Below are the code and all the weights of a small trained network. Each question names an input and a class and asks about switching units off, where a switched-off unit gives its printed mean instead of its output.

import numpy as np


def w(rows, s, z=0):
    codes = np.array(rows[::2]) - 128.0
    scale = np.full(codes.shape[1], s)
    scale[-1] = z or s
    return codes * scale


def norm(h):
    return h / np.sqrt((h * h).mean(-1, keepdims=True) + 1e-5)


def f(y):
    return y / 2 * (1 + np.tanh(0.7978845608 * (y + 0.044715 * y**3)))


def log_softmax(a):
    a = a - a.max(-1, keepdims=True)
    return a - np.log(np.exp(a).sum(-1, keepdims=True))


def net(x, mask):
    res = np.array(x, float).reshape(1, 4) / 4 @ E
    u = 0
    for l in range(4):
        y = f(norm(res) @ A[l][:, :-1].T + A[l][:, -1])
        res = res + np.where(mask[u : u + 3], y, B[l][:, -1]) @ B[l][:, :-1]
        u += 3
    return log_softmax(norm(res)[-1] @ U[:, :-1].T + U[:, -1])


A, B = {}, {}
E = w([
[86,134,166,95,96,66,106],'x0',
[184,64,49,112,158,175,217],'x1',
[136,2,168,149,115,51,72],'x2',
[118,132,192,188,121,82,194],'x3',
],0.007)
A[0] = w([
[153,157,54,144,154,1,186,253],'0.n1',
[79,148,205,129,77,85,137,96],'0.n2',
[75,146,164,113,175,210,30,123],'0.n3',
],0.0068,0.0023)
B[0] = w([
[162,122,99,107,136,131,247,234],'0.n1',
[46,126,33,132,67,176,148,247],'0.n2',
[211,175,122,138,105,66,106,254],'0.n3',
],0.011,0.0026)
A[1] = w([
[133,88,123,126,254,199,141,57],'1.n1',
[73,153,166,202,86,64,66,6],'1.n2',
[134,161,175,88,144,146,169,151],'1.n3',
],0.0074,0.0013)
B[1] = w([
[126,11,152,155,125,128,197,225],'1.n1',
[195,164,92,214,126,167,106,252],'1.n2',
[2,96,96,90,174,103,99,165],'1.n3',
],0.0092,0.003)
A[2] = w([
[208,90,149,163,85,128,184,249],'2.n1',
[139,206,151,129,224,254,140,149],'2.n2',
[54,114,49,49,179,109,93,182],'2.n3',
],0.0077,0.0015)
B[2] = w([
[204,161,114,107,158,173,136,254],'2.n1',
[178,142,249,107,99,95,114,211],'2.n2',
[69,107,133,174,200,88,123,170],'2.n3',
],0.011,0.004)
A[3] = w([
[114,116,246,160,139,117,146,5],'3.n1',
[187,109,125,111,164,138,84,156],'3.n2',
[79,133,168,232,125,154,73,16],'3.n3',
],0.011,0.0019)
B[3] = w([
[152,167,243,102,158,127,145,154],'3.n1',
[65,88,140,103,115,99,127,253],'3.n2',
[179,62,120,184,82,248,164,210],'3.n3',
],0.015,0.0034)
U = w([
[26,188,107,146,103,88,205,3],'0',
[156,201,124,84,111,83,10,190],'1',
[196,51,122,98,197,141,216,207],'2',
[124,174,250,78,189,111,139,169],'3',
[164,114,99,209,55,217,80,113],'4',
[70,138,115,141,225,98,104,34],'5',
[58,43,123,89,147,79,50,116],'6',
],0.016,0.0036)

Each question gives the input, the list of numbers given to net, and the class t.
The units are the neurons (one row each of A and B). Each row of codes is followed by its name. A weight is (code - 128) times the scale printed after its matrix; where a second scale follows, it is the last column's (A, B and U).
mask holds one flag per neuron, layer by layer. A switched-off neuron (its flag False) gives its mean, the last column of its row in B, instead of its output. The means were averaged over made-up inputs and are rounded, as every weight is.
A unit's drop is (log p(t) with every unit on - log p(t) with that unit switched off) / (log p(t) with every unit on - log p(t) with every unit switched off).
The circuit of an input: a set's keep is (log p(t) with only the set's units on - log p(t) with every unit switched off) / (log p(t) with every unit on - log p(t) with every unit switched off). Starting from all 12 units, units are removed one at a time, each time the one whose removal leaves the highest keep (on an exact tie, the one counted first), for as long as the keep stays at least 0.8.
circuit, biggest first: the units of the circuit, biggest drop first
unit that matters most: the unit with the biggest drop
k most important neurons: the k neurons with the biggest drops, biggest first
k most important neurons of layer l: the k neurons of layer l with the biggest drops, biggest first
drop of u: that unit's drop, to one decimal
input [2,-7,-1,-2], class 4: unit that matters most => 3.n3
input [6,1,-7,-3], class 3: 2 most important neurons => 2.n2, 0.n2
input [8,-8,-8,-1], class 4: circuit, biggest first => 3.n3, 1.n2, 0.n1
input [-3,-1,8,0], class 6: circuit, biggest first => 3.n2, 1.n1
input [-2,1,-6,-8], class 3: 2 most important neurons => 2.n2, 0.n2
input [-2,0,1,-3], class 6: 2 most important neurons => 3.n2, 1.n2
input [-7,0,8,-5], class 6: 3 most important neurons => 3.n2, 0.n1, 3.n3
input [-1,-3,-8,6], class 3: 2 most important neurons => 2.n2, 3.n1
input [-4,0,-3,8], class 3: 2 most important neurons => 3.n1, 2.n2
input [-1,-1,-5,-6], class 1: 3 most important neurons => 0.n3, 1.n1, 0.n1
input [6,2,5,7], class 0: 2 most important neurons of layer 0 => 0.n2, 0.n3
input [-8,-7,6,-7], class 1: 3 most important neurons => 0.n3, 0.n2, 2.n3
input [-2,0,-2,2], class 3: 3 most important neurons => 3.n1, 1.n3, 3.n3
input [6,4,4,-3], class 6: unit that matters most => 3.n3
input [0,-1,-5,7], class 3: 3 most important neurons => 2.n2, 3.n1, 0.n3
input [-6,-4,-8,-7], class 3: 3 most important neurons => 2.n2, 0.n2, 1.n2
input [2,4,2,-7], class 6: 2 most important neurons of layer 3 => 3.n2, 3.n3
input [8,4,2,-1], class 6: 2 most important neurons of layer 3 => 3.n3, 3.n1
input [6,4,4,-2], class 6: 2 most important neurons of layer 3 => 3.n3, 3.n2
input [-7,-5,-3,-7], class 1: unit that matters most => 0.n3
input [3,4,6,-4], class 6: 2 most important neurons of layer 3 => 3.n2, 3.n3
input [3,1,-6,-7], class 3: drop of 2.n2 => 0.7
